Each row has a hidden value; after the row comes its tier, the name of the range that the value falls in. Each part has its own.
[  25 -100  186 -242   20 -155 -179  140  -55  159 -109  242 -154 -136
 -352   72 -388  -13  103  -53  187 -143    1  416   41   27   45  -12
 -103 -185   31  112  250  -98  159   28  113  264  -98   55  -66  601
 -206  -20  113] : Rit
[ 195 -290  669  -18 -122 -165   64   98 -151  -78 -300  126   15  -63
  159    6 -213  -46   35  104  319 -105  110   88   75   60 -112 -196
 -160  -73  114 -139 -122  182  148  -53   75  400 -465  269   10   91
  -19  -81  310] : befef
[ 136   13  183  169  -36 -154 -291  181 -127  118 -163   16   44    9
  204  -59  141   79   18   51  327  -29  153   98  200    6  149  117
 -289 -155 -132   87 -104    5   13  -93    4  220 -361  277  166 -109
  134  -95  168] : Navir
[  23 -133  264  -29  -74   51 -206  358  -16   13 -299 -302  254 -203
  167  228    6  129  -51 -187  -88  106  258 -144 -116 -130   15 -312
  428 -109  126  212 -321  295   91 -100 -441  127 -195  243  152  188
  284 -121  353] : Rit
[  33   52   28 -191 -169   -4 -372 -133   17 -404 -274 -201   -5  -42
  280   92 -115 -330  328   18 -119  -75   69   38 -197   42  100 -223
   17  185  219   58  127  -10  -55  -92 -207 -412  -99 -116    4  532
  -52   13 -125] : beri
[ 225  256   18   64  196 -350 -224  368  -78  209  243  216  -99 -206
 -475  201 -404  114  -65  136   70 -224   28  355  310  187 -228    3
  -82 -154  -94  299  222 -114  292  -56  -20   98  165   16 -213  596
 -198  125   67] : kipet
[ 123 -105   31 -140  -98  -93 -140   42  -73  107   -9   63   54  -86
  -49  -72  -74   87   87  100   69 -247   81  106  -47   93  -42 -241
   37 -138  -51 -185 -172   83  -94   21  192   23   68  -10   39   21
   93   58   82] : kar
[  37  -31  439 -105    3  -22    0  -27 -103  191 -112  229    5   86
   24  -52 -100  -17  122   50  229 -114   59    8  134  143  -18 -126
 -231 -185   20  -68 -121   95   68  -20  328  266 -241  129  204   -4
   53  -86   41] : sesu
[ -80  178  -90  326  187 -128 -252  311 -118  161  288 -237 -184   10
  185   -9  208  -32  128   51 -196  404  103  -73   42 -183 -162 -256
  147  226  134  236  144   50   29  198 -431 -219 -109  277   29 -116
  -46 -198 -152] : lilub
[ 113 -196 -248 -127  140  106   71  128    5  136   94   40   96  -96
  168   53  575  -32   99  -73  -19  302  152  107  142  -30  104   14
  -15 -130  -15  313  -93  -60 -749  -47 -286   91  161   79   97 -518
   95  -19 -328] : Navir
[  30    0  221  -18   -3  -24   12  238   61  525    3   43  -55 -111
 -504   28 -380  315  -43  234    1   21  256  258   46  156 -274 -386
  317  -49 -108 -188  -69  187  132  124  401   78  304  131   32  142
  244 -265  204] : Vege
[  15   80  210   70   63 -166 -366  188  -28  108  -91   89  142   28
  161 -206  301  -10   24 -125   78 -140    1  -28   58  183 -125 -128
 -328 -146  -40  229 -141   83   29  -29  -78  119 -461   89  212 -231
    4 -113 -115] : Vege
[ -40  278 -130  283  102 -221 -343  226  -73  486  466 -123 -161   96
  405  108  319   -5 -160   18  140  256  223  188  441   12  239  -30
 -261 -124  -60  173  -21 -258 -270 -114  152  109 -181  180   60 -287
    6 -236 -266] : lilub
[ 198  -96  143 -228 -240  -74 -298  -20    3 -125 -454  -11  119  -50
  -51 -117  -78  -41  166  104   21 -208   77   82 -122  120   18 -151
  -33  -42  -97   17 -187   75   -8 -117   58 -146  -28   31  111  197
   73   22   56] : beri
[ -65 -199  176 -294  -59  -81 -294  126  -14  461  -14   34  248   87
 -197 -202  499  -79  -90  -15  223  -67  -29    1  -92 -407   -5   72
    5 -154  121  -79 -243  147   16  187  411  268 -172  257  309 -249
  112 -119  -75] : Rit
[-135   73  365   21  -17  -23 -176  -37   -3  330 -142   77   -8  233
   69 -171   74  -19  -29  -70  134  200  240 -152  -32    8   16  -81
 -160 -229  -88  -23 -188  156  130  -59  344  102 -314  225  314 -107
   86 -345  -22] : kipet
[ 301  118   35   29  228 -252  -68  340   38  216   69  454  -67  -71
 -519   82 -184    4 -120   21  -46  -65   47  319  383  391 -213   27
 -294 -347 -303  542  100 -157   51 -215  -15  190   45  -10 -124  301
 -331   79 -172] : Rit
[ -73  181   45   87  118 -189 -350  178   96  201   91  122   38   70
   25 -110  207  -75 -107 -152   37   11   58  116    9  165 -182  -96
 -216 -102  -23  216  176   21  -80  -15   20   76 -401 -136   66 -120
 -219 -202 -230] : lilub
[ -88 -105  404  -83   80  118 -178   15   92  -71 -344   22  236   -1
  215   56  150 -402  111 -445  -21   14  -89   96  -25  -43    0  -63
 -129  111  389  189 -239  205   81    9  145  -36 -362  141    0  119
  -98   96 -223] : befef
[ 327  146  266 -566 -336 -245 -361 -177  -50 -144 -591   91  326  106
  -53  -15  -78  -21 -140  -34  144 -228   58 -239 -103   58   79  215
  -63 -333 -255  391 -307   52  -13 -521   33  -24  -48 -167  198  178
 -199  182   18] : kar
[ 161   -8  262  147  -76 -162 -224  233   35  101 -198  -44  264 -259
 -121  -17   22    6   95  216  192 -211   93   72  -47  -41 -258 -229
   82   60  148 -279 -304  323  172  116  285   76   47  153   72   34
  272  -11  276] : Navir
[ 287  146 -112  -34   37 -415   40  279   -1  299  328  154  -88 -445
 -380  523 -594  257   41  429  153 -126  310  421  365  204  -17 -233
  205 -301 -125   57   63 -133  -50 -159   53  227  656  -51 -236  594
   62   25  289] : befef
[-286    0   -4  174  405 -178   90  149  124  299  326  -32    6 -181
  174  336  130  -49  320 -185 -255  567  286   40  167  -86    4 -310
  164  -63  215  514 -146  136   24  147 -499 -140  260  435  -44   -1
  139 -282 -251] : kar
[ -15  -74 -228 -206  -39  -51 -539  423   -7  274  167 -246  255 -157
   24 -137  726   -2 -216  -65  227 -108  -46  164 -172 -449  -24   95
  135   69  219  -28   90    3 -374  221  -86  200 -224   22  192 -285
  113  -56  -63] : gige
[ 176  200  161  269   -5 -238 -162  208 -120  -60   38 -145  -65  -94
  389  380 -386   62 -368 -248   97  322  385  -31  108   -5   74  -10
   88 -215  -89  241 -117   59  100 -399 -347   11 -136  121 -291  376
 -213   38  308] : beri
[  70 -153  -38   27 -118  -52  -65  197    6  263  115 -427  149    2
  -10  487 -130  153   65  277 -362  321  342 -109   85 -263   49 -500
  761   61   14  176 -276  270  191   64 -395 -298  380  330  -20  164
  355 -161  234] : lilub
[ 367  149  210  114   74 -714 -100  284  -52  163  163  446 -184 -258
 -133  115 -401   75 -118  201  241 -124  168  374  470  454 -110 -112
 -536 -452 -337  376  -67 -262  122 -335  -40  342    9  138 -243  324
 -362   -2   40] : befef
[ 192   70  279 -252 -117    4 -215 -204  -35 -129 -353  195   27  219
   23  -25 -139 -355  219  -69 -271  -63  -50 -198   89  310   59 -247
 -318 -216 -111  360 -381  -10  172 -298  104 -293  -34   22  140  330
 -202  151 -313] : kipet
[-119  348 -288  428  362 -175 -330  366  -89  288  562  158 -147 -160
  338  -25  480  -55  298   50  162    3   94   24  343  161  140 -140
 -505 -307   35  154  104 -228 -268   83 -145  305 -266   77  326 -178
  130 -184 -203] : sesu
[  92 -244  233 -280 -217 -213 -413  149  -18  288 -328   91  179  115
 -323 -344  239  -52 -182  -49  138  -79  -41    5 -225 -306  -65   44
  -38 -198 -126   30 -286  155  227   60  265  151 -276  266  201  -62
 -126  -62   65] : lilub
[ 100  -62  494  -28 -132 -292 -134   49  -29  -18 -210   20   82 -129
  172   -9 -249   73  -16   38  229 -158   86  177  -53  194 -276 -323
  -60   70  108 -116  -31  219   69  -14   36  142 -299  -10 -118  -28
  -75 -118  194] : beri
[  88   52  251  -85  -32  -47 -194  100  -79    9  -51   -7  196   50
  110   57   59  -49  -30  -25   69 -161  -24 -114  -22    6 -174 -161
   57   -3  142   46  -21  202   21  -11  -32   93 -301 -101   95  -42
  -57   51   46] : befef
[ -86   -3 -191   -1 -116 -210 -573  263   37  189   78 -215  201 -152
  289  -59  426  115  -26  -38  199 -149  106  137 -151 -120   85 -182
   40  -77   55  -52   42   47 -279  104 -179  160 -344  -91  180 -257
  156 -211  101] : beri
[ -22  165   20  491  417   95   86  142   68  279  178  138    6    2
  202  -54  529 -213   22 -150  161  423  286  126  360   36  -10  274
 -378  -48   70   79 -220   30 -349  -54  417   33   12  357   69 -438
  169 -111 -409] : beri
[  73 -246  428    9 -228 -203  -27   -9  102   31 -263 -129  168  -78
  282  316 -226  -68  -88   22  116  179  454   31   -4  -36  137 -297
  169 -213   36  -85 -402  246  109 -242   81  106 -109  262  -56  247
  165 -242  313] : lilub
[  79  107  261   47  -17  136  -55 -114  -67  201 -117  132   -5  191
 -135 -158 -216   22  127  115  -10  -76  139 -120   34  200  -97 -187
 -103 -100 -156 -228 -332  207  247    8  512 -239  130  172  176   82
  227    3   22] : gige
[ 259   -7  -55 -175 -102  -40 -188 -113 -176  -66  -51   19  176   86
   86  204   50 -151  107   24  113 -105 -170   20   72 -180   51  112
   45   68  111   93   26   88 -161  -16  -16  -82   58 -185 -108  -67
 -221  382  -27] : Navir
[  76 -207  370  -52  -97  198  -56   39   10  276 -403  104   80  121
 -316 -247 -158  -12  -79 -161  -91   22  117   -9 -131   23 -110 -194
   81 -138 -125 -203 -572  311  279   11  607  -99   38  325  102   70
  130   23   89] : kipet
[  68  213 -321   36  242  125 -132  263  -87  375  307  168 -229   81
 -616  153 -329  200 -120   19   39   55  105  349  156  -38  -31  268
  175 -107 -210  142  551 -114   42   89   98  -27  220  -95 -110  479
 -135   76   54] : Navir
[ 174  449  284  148  179 -803 -247  265  -30  387  411  399 -157 -117
 -200   96 -283   74 -133  277  221 -104   95  213  469  414 -333 -167
 -527 -349 -209  419  122 -193  301 -196   38  300  -63   32 -113  215
 -377 -196 -116] : lilub
[ -94   40  216 -368 -100    0 -110  -98  156 -174 -420 -185  155  -71
  160  377 -221 -154  142 -181 -141  359  358 -175 -222 -128  198 -115
  377 -100  137  432  -75  151   10 -284 -427 -214   84   69  118  584
   34 -193   36] : sesu
[ 303 -133 -178 -340 -168  148 -150  -22 -210  187  -76  164   16  103
 -362 -242   63   62   -2  123   36 -239  -29  -42  -76  -68   65   51
   27 -288 -267 -200 -279   -8 -205  -43  424  -29  299  -23  176  -22
   36  302    3] : Vege
[-158  117   92  386  226 -324  -35  183  202  312   26  108 -138 -250
  147   39   -3  -20  259  -82 -128  625  361   97   83  193  -89 -447
 -148 -146  -61  322 -274  105   -6   20 -238  -84  184  383   -5 -123
   29 -434 -135] : Navir
[ 389  -73  323 -248   20  176  148   30  -53 -358 -463   -9  119  -33
  -53  186   -4 -355   43  -57 -168  189   56  -31  134    7 -123  134
   91  156  175  433 -186   61 -190 -335 -111 -200  160  149  -94  279
 -153  293 -275] : Rit
[ 300 -287    6 -222   40  174  -36  129  -22 -464 -534  291  306 -224
 -271 -186  418 -376  199 -131  217 -173 -120  -53 -349 -254 -165  367
  -50  -95  214   -4   61  219 -371  -16  -47  262 -186 -150  152   90
 -185  362   30] : befef
[ 150  190  -67    6   17  145 -144 -102 -107  -91  -14   99  -15   -2
  -16  -93 -285   89  290   77 -139 -397   36    5   12  474 -117 -317
  -76  -50 -124 -174 -131   83  -46  -40  213 -360  209 -218   38  173
  170  227  -51] : beri
[ 111  160   15   51  287  -60 -281  456   49  362  174   69  213   59
 -330  -47  525  -21 -148   36  -81  -28   22   59  330   23 -232  131
 -128  -88  -60  527  -42  -12   48    8  -57   58 -107  243  219 -120
  112  -75 -341] : Vege
[-117 -195 -253    0   -3  241 -152  236  121  341   45 -172  151 -134
 -235  121 -123  280   80 -112 -330  -35  281   92 -200   30   30 -528
  597 -174  -87 -154 -296  290    6  179    6 -191  309   45   78  169
  450  -92  236] : lilub
[-132   16  236   44    8  212   80 -163   65  232 -182  178   40 -174
 -138  -74 -396   88  380  -22   72  -88  171   14 -244  232 -149 -487
  105 -103  101 -594 -347  408   58  203  644  -70  349  -49  129   95
  353  -60  238] : gige
[ 421 -211 -490 -410 -269  -89 -475  -65 -125  -32  -84  256  225  222
 -194 -278  465 -173  -67    9  -39 -388 -202  -87 -112  -78  198  172
 -241 -457 -420  141 -264 -124 -329 -168   74  -96    6 -259  139 -182
 -300  466 -205] : Vege
[-102   57  278  -14  -30 -196 -435  167  -28  179   -3 -191  140   26
  367   -1  206  -75 -173 -278   87    9   32   54    9 -102   -5 -139
  -71   30  195  161 -170   90   83  -19  -24   44 -452  161   23  -95
  -63 -115  -86] : lilub
[ 140  -99 -294 -475 -189  -86 -666   34 -175  281 -113  176  232  293
 -322 -327  512 -124 -141 -219   78 -249 -300 -166 -197 -449  243  361
 -155 -431 -252  248 -224  -49   35    5  151   61 -183  -24  308  -96
 -305  331 -128] : kipet
[ 179  284 -128  193  120 -538 -464  430  -14  331  342  167 -100 -230
 -248  101 -117  -19  -69   87    0 -112  -77  348  294  147 -184 -212
 -240 -144  -83  329   43 -173  198    7  -51   70   81   12 -211  275
 -341   69  -87] : Vege
[ -48   42  321 -270  -47 -199 -113 -222  -32 -142  -50  -53  -74   94
  120  295 -257 -376  389  137 -179  208   -7  -91  -27  -92  -66 -338
   81  181  335  299  187   72  236   30 -291 -293   12   45  -45  488
 -254 -109 -211] : kipet
[ 223 -247   12 -133 -104  112 -202  258 -113   17 -339   16  282 -219
  -74 -199  451  -12  -64 -144  327 -142 -123   97 -241 -300 -128  150
  111    6  179 -215 -105  228 -473   95  163  397 -194 -109  112 -427
  -33  228  173] : Vege
[ -27  146  -64  360  250    3   -1  123  137  335   -4   46  -39   31
  136   -3  331 -122  125  -91  -90  527  267  158  323   93   83   19
 -156   15  -75  309 -263   -7 -294  -71  202 -161  143  340   60 -405
   85 -178 -412] : befef
[-130   61  227  -55   28 -107 -381  202   66  187   95 -157  128   -7
  373   46  373 -167 -102 -174   40   37  126   47   84   21   28 -226
 -164  -62  216  199 -111  -13 -102  -63  -52  111 -425  123  170  -48
   77 -272 -232] : Vege
[ 195  169  164   52  -65 -128 -100  -83 -197 -149   37   48  -19    2
  274   79 -355  104  182  199  149 -364   81   14  136  331  -54 -228
 -106  -13  -32 -167   17   63    6 -104   62  -76 -104 -150  -34  124
   45  148  151] : sesu
[ -10   49  519  -48   46  -47 -152   67  -83 -166 -170   70   49   58
  102 -136   25 -235   92   -1  205 -134  -59  -73 -132  -31 -314  -64
 -150  179  328  -67  236  202  170  104   35  122 -577   22  132  145
 -145  -83   -9] : sesu
[-200  -16  -62   21  139  214 -160  166   27  159  170 -193  102  -70
  158  250 -164  255   -1 -307  -26  -84   82  338  -67   92  -73 -265
  370  202  204  -25  331  211 -144  246 -241  -89 -164 -211 -167   20
  150  -40  124] : gige
[  29  -43  404  -28 -111 -188 -195   51  -78   34 -156 -163   95    3
  171   87 -117  -25   57   65  118  -33   32   88   -9  -99 -149 -216
  138  232  238  -26    5  219  169   82    4   -2 -266  127  -52   17
  -21  -86  116] : Rit
[ 274   64  -28 -137   88  115   43 -119   -2 -519 -333  168   63  -70
   61   66  -67 -345  379  -90 -316   33   33 -167  -40  272  -70  -90
  -77  -29   16  397 -146   48 -211 -269 -329 -423  218 -108  -21  324
 -179  336 -310] : sesu
[ 445 -499  -29 -238   24   65   70  362 -175   88  -36  154  119 -209
  -87  -50  634 -187  -80   42  193  -40    1  235  309 -217  162  231
 -210 -279   23  146 -390 -183 -579 -130   90  475   57  385   84 -245
   72  280 -170] : Rit
